Below is a small trained network, with its code and all its weights. Each question gives an input and a target symbol and asks what happens when units are switched off, that is, made to give their printed mean instead of their output.

import numpy as np


def w(rows, s, z=0):
    codes = np.array(rows[::2]) - 128.0
    scale = np.full(codes.shape[1], s)
    scale[-1] = z or s
    return codes * scale


def norm(h):
    return h / np.sqrt((h * h).mean(-1, keepdims=True) + 1e-5)


def f(y):
    return y / 2 * (1 + np.tanh(0.7978845608 * (y + 0.044715 * y**3)))


def softmax(a):
    e = np.exp(a - a.max(-1, keepdims=True))
    return e / e.sum(-1, keepdims=True)


def log_softmax(a):
    a = a - a.max(-1, keepdims=True)
    return a - np.log(np.exp(a).sum(-1, keepdims=True))


def net(x, mask):
    ids = ['ΓΞΠβδηθμστφ'.index(c) for c in x.split()]
    T = len(ids)
    res = E[ids] + P[:T]
    r = norm(res)
    for j in range(3):
        rows = slice(3 * j, 3 * j + 3)
        q, k, v = (r @ M[0][rows].T for M in (Q, K, V))
        z = softmax(np.where(np.tri(T) > 0, q @ k.T / 3**0.5, -1e9)) @ v
        o = O[0][rows]
        res = res + np.where(mask[j], z, o[:, -1]) @ o[:, :-1]
    y = f(norm(res) @ A[0][:, :-1].T + A[0][:, -1])
    res = res + np.where(mask[3:7], y, B[0][:, -1]) @ B[0][:, :-1]
    return log_softmax(norm(res)[-1] @ U[:, :-1].T + U[:, -1])


Q, K, V, O, A, B = {}, {}, {}, {}, {}, {}
E = w([
[121,118,53,125,203,125,164],'Γ',
[115,156,100,69,170,121,122],'Ξ',
[91,37,48,101,84,132,160],'Π',
[142,113,124,111,145,140,54],'β',
[129,110,132,95,160,106,57],'δ',
[95,98,157,80,165,166,115],'η',
[188,46,132,133,105,65,168],'θ',
[126,89,156,111,160,189,154],'μ',
[148,4,114,131,156,131,126],'σ',
[168,164,94,128,81,165,164],'τ',
[174,114,128,140,147,166,76],'φ',
],0.027)
P = w([
[227,121,102,8,163,196,102],'0',
[198,139,123,53,158,174,89],'1',
[173,156,133,92,153,157,90],'2',
[152,165,147,123,153,147,94],'3',
[133,171,158,152,152,141,98],'4',
[111,173,168,177,151,137,98],'5',
[93,175,180,204,157,131,101],'6',
[66,176,196,226,167,139,109],'7',
],0.012)
Q[0] = w([
[128,160,140,155,120,126,139],'head 0',
[83,64,127,90,63,21,197],'head 0',
[166,109,191,193,79,188,64],'head 0',
[108,174,86,111,248,160,135],'head 1',
[151,200,55,115,136,123,196],'head 1',
[100,68,111,116,177,69,104],'head 1',
[122,149,124,149,41,129,169],'head 2',
[129,175,68,133,89,110,210],'head 2',
[118,200,60,108,158,183,138],'head 2',
],0.016)
K[0] = w([
[142,132,114,119,125,115,156],'head 0',
[180,162,157,2,106,180,111],'head 0',
[155,69,68,133,136,102,150],'head 0',
[67,135,159,212,112,120,119],'head 1',
[112,186,176,141,91,134,115],'head 1',
[97,71,117,157,113,91,119],'head 1',
[174,162,75,75,147,176,148],'head 2',
[149,207,157,109,155,133,138],'head 2',
[87,198,151,168,115,156,126],'head 2',
],0.019)
V[0] = w([
[146,53,102,148,241,107,160],'head 0',
[78,4,105,152,94,154,100],'head 0',
[166,87,255,147,134,57,148],'head 0',
[62,194,136,176,128,214,88],'head 1',
[156,103,74,144,48,134,169],'head 1',
[181,195,125,134,123,150,130],'head 1',
[35,226,163,85,79,89,68],'head 2',
[70,189,35,86,185,140,152],'head 2',
[148,127,165,180,159,204,72],'head 2',
],0.0092)
O[0] = w([
[150,183,193,158,80,127,116,240],'head 0',
[44,202,77,66,129,1,139,151],'head 0',
[206,222,33,130,180,196,135,72],'head 0',
[161,92,93,69,129,80,71,78],'head 1',
[134,33,105,221,115,123,138,97],'head 1',
[32,147,111,150,190,130,65,127],'head 1',
[158,88,175,83,167,145,156,1],'head 2',
[161,144,137,120,123,58,127,99],'head 2',
[127,85,118,98,47,168,119,203],'head 2',
],0.0098,0.0084)
A[0] = w([
[132,115,166,91,137,196,120,135],'neuron 0',
[198,9,92,143,102,144,215,222],'neuron 1',
[178,138,93,165,106,220,114,33],'neuron 2',
[183,165,192,146,76,132,110,2],'neuron 3',
],0.014,0.0077)
B[0] = w([
[117,112,87,201,120,108,178,254],'neuron 0',
[253,82,52,72,86,83,160,217],'neuron 1',
[104,123,146,118,212,33,148,182],'neuron 2',
[83,57,160,70,48,126,70,144],'neuron 3',
],0.015,0.0071)
U = w([
[98,95,231,161,67,167,131,107],'Γ',
[169,108,236,110,218,122,160,180],'Ξ',
[75,141,186,75,135,3,119,52],'Π',
[98,97,50,129,122,216,72,80],'β',
[176,166,156,22,176,133,84,148],'δ',
[52,99,127,48,166,145,182,206],'η',
[174,202,146,166,216,179,152,255],'θ',
[133,106,116,246,84,155,223,106],'μ',
[112,234,108,96,51,141,122,64],'σ',
[184,97,96,74,123,75,145,229],'τ',
[118,55,130,178,217,95,85,21],'φ',
],0.012,0.0036)

Each question gives the input, a string of symbols that net reads in full, and the target symbol t.
The units are the heads (3 rows each of Q, K, V and O) and the neurons (one row each of A and B). Each row of codes is followed by its name. A weight is (code - 128) times the scale printed after its matrix; where a second scale follows, it is the last column's (O, A, B and U).
mask holds one flag per unit, heads first, then neurons. A switched-off unit (its flag False) gives its mean, the last column of its rows in O or B, instead of its output. The means were averaged over made-up inputs and are rounded, as every weight is.
A unit's drop is (log p(t) with every unit on - log p(t) with that unit switched off) / (log p(t) with every unit on - log p(t) with every unit switched off).
The circuit of an input: a set's keep is (log p(t) with only the set's units on - log p(t) with every unit switched off) / (log p(t) with every unit on - log p(t) with every unit switched off). Starting from all 7 units, units are removed one at a time, each time the one whose removal leaves the highest keep (on an exact tie, the one counted first), for as long as the keep stays at least 0.8.
circuit, biggest first: the units of the circuit, biggest drop first
most important unit: the unit with the biggest drop
top k neurons: the k neurons with the biggest drops, biggest first
heads that matter: for each layer, one digit per head in row order, 1 if its drop is at least 0.15 and else 0, layers parted by /
input τ μ Ξ, target σ: heads that matter	111
input Ξ β Γ, target η: heads that matter	111
input Π τ τ, target Π: heads that matter	000
input φ Γ δ Π Γ, target τ: heads that matter	010
input θ β β, target θ: circuit, biggest first	(head 0; head 1)
input β φ φ Ξ Ξ β, target β: top 2 neurons	(neuron 2; neuron 0)
input φ σ Ξ, target Γ: heads that matter	101
input φ Π φ φ Ξ β Ξ τ, target Π: circuit, biggest first	(head 0)
input φ δ Ξ θ β φ Ξ Γ, target Ξ: heads that matter	111
input β Γ β τ β Ξ, target η: top 3 neurons	(neuron 1; neuron 0; neuron 2)
input φ φ φ, target φ: top 2 neurons	(neuron 2; neuron 1)
input τ δ δ β φ τ, target τ: circuit, biggest first	(head 0; neuron 1)
input Γ θ β σ β, target σ: heads that matter	100
input Γ η Γ β β σ Ξ, target Γ: heads that matter	110
input β Ξ Π φ μ φ Γ Π, target τ: circuit, biggest first	(neuron 1; head 2)
input β μ Γ Γ, target Π: circuit, biggest first	(head 2; head 0; neuron 0)
input σ β μ Ξ δ β, target σ: circuit, biggest first	(head 0; neuron 2)
input σ Γ δ φ Ξ, target β: most important unit	head 1
input β β β Ξ φ, target φ: top 2 neurons	(neuron 2; neuron 0)
input β Ξ θ σ δ, target σ: circuit, biggest first	(head 0; head 2)
input Ξ Γ θ β τ σ Γ, target Γ: circuit, biggest first	(head 0; neuron 0; neuron 1)
input μ Ξ Γ, target Π: circuit, biggest first	(head 2; neuron 1)
input Ξ η η Ξ, target δ: most important unit	head 1
input Π φ η Γ Γ σ Ξ Γ, target Ξ: circuit, biggest first	(head 2; head 0)
input Γ β β θ β β φ Π, target τ: circuit, biggest first	(neuron 1; head 0)
input τ β μ μ σ θ β, target θ: top 2 neurons	(neuron 2; neuron 1)
input β η φ η η, target η: top 3 neurons	(neuron 0; neuron 1; neuron 2)
input φ Π δ θ Ξ φ τ, target θ: top neuron	(neuron 1)
